Here is a tiny trained network, its code and every weight. The questions are about switching its units off for an input and a class, where a switched-off unit gives its printed mean instead of its output.

import numpy as np


def w(rows, s, z=0):
    codes = np.array(rows[::2]) - 128.0
    scale = np.full(codes.shape[1], s)
    scale[-1] = z or s
    return codes * scale


def norm(h):
    return h / np.sqrt((h * h).mean(-1, keepdims=True) + 1e-5)


def f(y):
    return np.maximum(y, 0)


def log_softmax(a):
    a = a - a.max(-1, keepdims=True)
    return a - np.log(np.exp(a).sum(-1, keepdims=True))


def net(x, mask):
    res = np.array(x, float).reshape(1, 6) / 4 @ E
    u = 0
    for l in range(2):
        y = f(norm(res) @ A[l][:, :-1].T + A[l][:, -1])
        res = res + np.where(mask[u : u + 4], y, B[l][:, -1]) @ B[l][:, :-1]
        u += 4
    return log_softmax(norm(res)[-1] @ U[:, :-1].T + U[:, -1])


A, B = {}, {}
E = w([
[210,189,102,152],'x0',
[134,127,127,128],'x1',
[124,134,129,131],'x2',
[127,127,127,129],'x3',
[118,159,252,114],'x4',
[123,157,127,43],'x5',
],0.0021)
A[0] = w([
[126,139,58,42,55],'L0N1',
[52,45,218,106,47],'L0N2',
[1,35,51,103,129],'L0N3',
[131,120,119,176,247],'L0N4',
],0.0046,0.0015)
B[0] = w([
[103,200,99,140,182],'L0N1',
[68,130,26,164,226],'L0N2',
[203,183,254,115,254],'L0N3',
[94,68,114,149,191],'L0N4',
],0.0053,0.0032)
A[1] = w([
[7,144,109,14,30],'L1N1',
[202,47,59,178,28],'L1N2',
[202,126,242,254,2],'L1N3',
[69,68,254,71,97],'L1N4',
],0.0032)
B[1] = w([
[163,23,135,51,197],'L1N1',
[201,90,91,164,176],'L1N2',
[155,1,209,98,236],'L1N3',
[154,130,58,143,250],'L1N4',
],0.0055,0.0013)
U = w([
[178,47,238,167,198],'0',
[162,234,209,75,150],'1',
[14,106,119,201,140],'2',
[65,72,109,37,155],'3',
[196,80,36,207,45],'4',
[156,205,2,100,7],'5',
],0.013,0.0019)

Each question gives the input, the list of numbers given to net, and the class t.
The units are the neurons (one row each of A and B). Each row of codes is followed by its name. A weight is (code - 128) times the scale printed after its matrix; where a second scale follows, it is the last column's (A, B and U).
mask holds one flag per neuron, layer by layer. A switched-off neuron (its flag False) gives its mean, the last column of its row in B, instead of its output. The means were averaged over made-up inputs and are rounded, as every weight is.
A unit's drop is (log p(t) with every unit on - log p(t) with that unit switched off) / (log p(t) with every unit on - log p(t) with every unit switched off).
The circuit of an input: a set's keep is (log p(t) with only the set's units on - log p(t) with every unit switched off) / (log p(t) with every unit on - log p(t) with every unit switched off). Starting from all 8 units, units are removed one at a time, each time the one whose removal leaves the highest keep (on an exact tie, the one counted first), for as long as the keep stays at least 0.8.
units of the circuit, in order: the units of the circuit, biggest drop first
unit that matters most: the unit with the biggest drop
top k neurons: the k neurons with the biggest drops, biggest first
top k neurons in layer l: the k neurons of layer l with the biggest drops, biggest first
drop when u is switched off: that unit's drop, to one decimal
input [-1,6,-2,-5,-6,-6], class 0: units of the circuit, in order	(L0N3; L0N2)
input [-5,-1,6,8,1,-1], class 2: units of the circuit, in order	(L0N2)
input [-8,4,6,1,8,8], class 3: top 2 neurons	(L1N1; L0N2)
input [0,-3,5,4,-6,1], class 1: units of the circuit, in order	(L0N3; L0N2)
input [-2,8,-4,7,8,1], class 3: units of the circuit, in order	(L0N3; L1N1; L0N2)
input [4,-4,-1,2,0,1], class 5: top 3 neurons in layer 1	(L1N3; L1N2; L1N1)
input [4,-7,-5,7,2,0], class 0: units of the circuit, in order	(L0N1; L1N3)
input [-1,8,-4,4,-7,8], class 1: top 2 neurons	(L0N3; L0N2)
input [-3,-4,0,5,-6,-8], class 0: top 2 neurons in layer 0	(L0N3; L0N2)
input [-1,6,-1,-3,7,7], class 3: units of the circuit, in order	(L0N3; L1N1)
input [0,1,-3,-5,3,-8], class 2: top 3 neurons	(L0N3; L0N4; L1N1)
input [-7,-4,-2,-8,-1,7], class 1: top 3 neurons in layer 0	(L0N3; L0N4; L0N1)
input [-6,8,8,-8,-1,-1], class 0: units of the circuit, in order	(L0N3; L1N3)
input [-6,-1,4,1,-5,-1], class 0: unit that matters most	L0N3
input [-2,2,5,-4,8,5], class 3: top 3 neurons	(L0N3; L1N1; L0N2)
input [-2,3,1,-5,8,3], class 3: top 3 neurons	(L0N3; L1N1; L0N2)
input [-6,-1,-5,6,2,-2], class 2: top 2 neurons in layer 0	(L0N2; L0N3)
input [-3,-3,7,-7,4,8], class 3: top 2 neurons	(L0N3; L1N1)
input [0,3,-2,-1,8,1], class 3: top 2 neurons	(L0N3; L0N2)
input [-4,-1,0,0,7,-6], class 2: unit that matters most	L0N2
input [0,1,3,-2,-7,3], class 1: top 3 neurons	(L0N3; L0N2; L1N4)
input [-5,7,-1,4,1,-4], class 2: top 2 neurons in layer 1	(L1N1; L1N2)
input [0,-3,4,-7,3,1], class 3: top 2 neurons	(L0N3; L1N1)
input [-6,1,2,3,1,-1], class 2: top 3 neurons in layer 0	(L0N2; L0N3; L0N1)
input [-4,2,3,2,8,5], class 3: top 2 neurons	(L0N3; L1N1)
input [-2,-3,2,-7,-8,-5], class 0: top 2 neurons	(L0N3; L0N2)
input [-2,4,7,0,1,-4], class 2: top neuron in layer 0	(L0N2)
input [-4,5,1,-6,5,8], class 3: drop when L1N1 is switched off	0.2
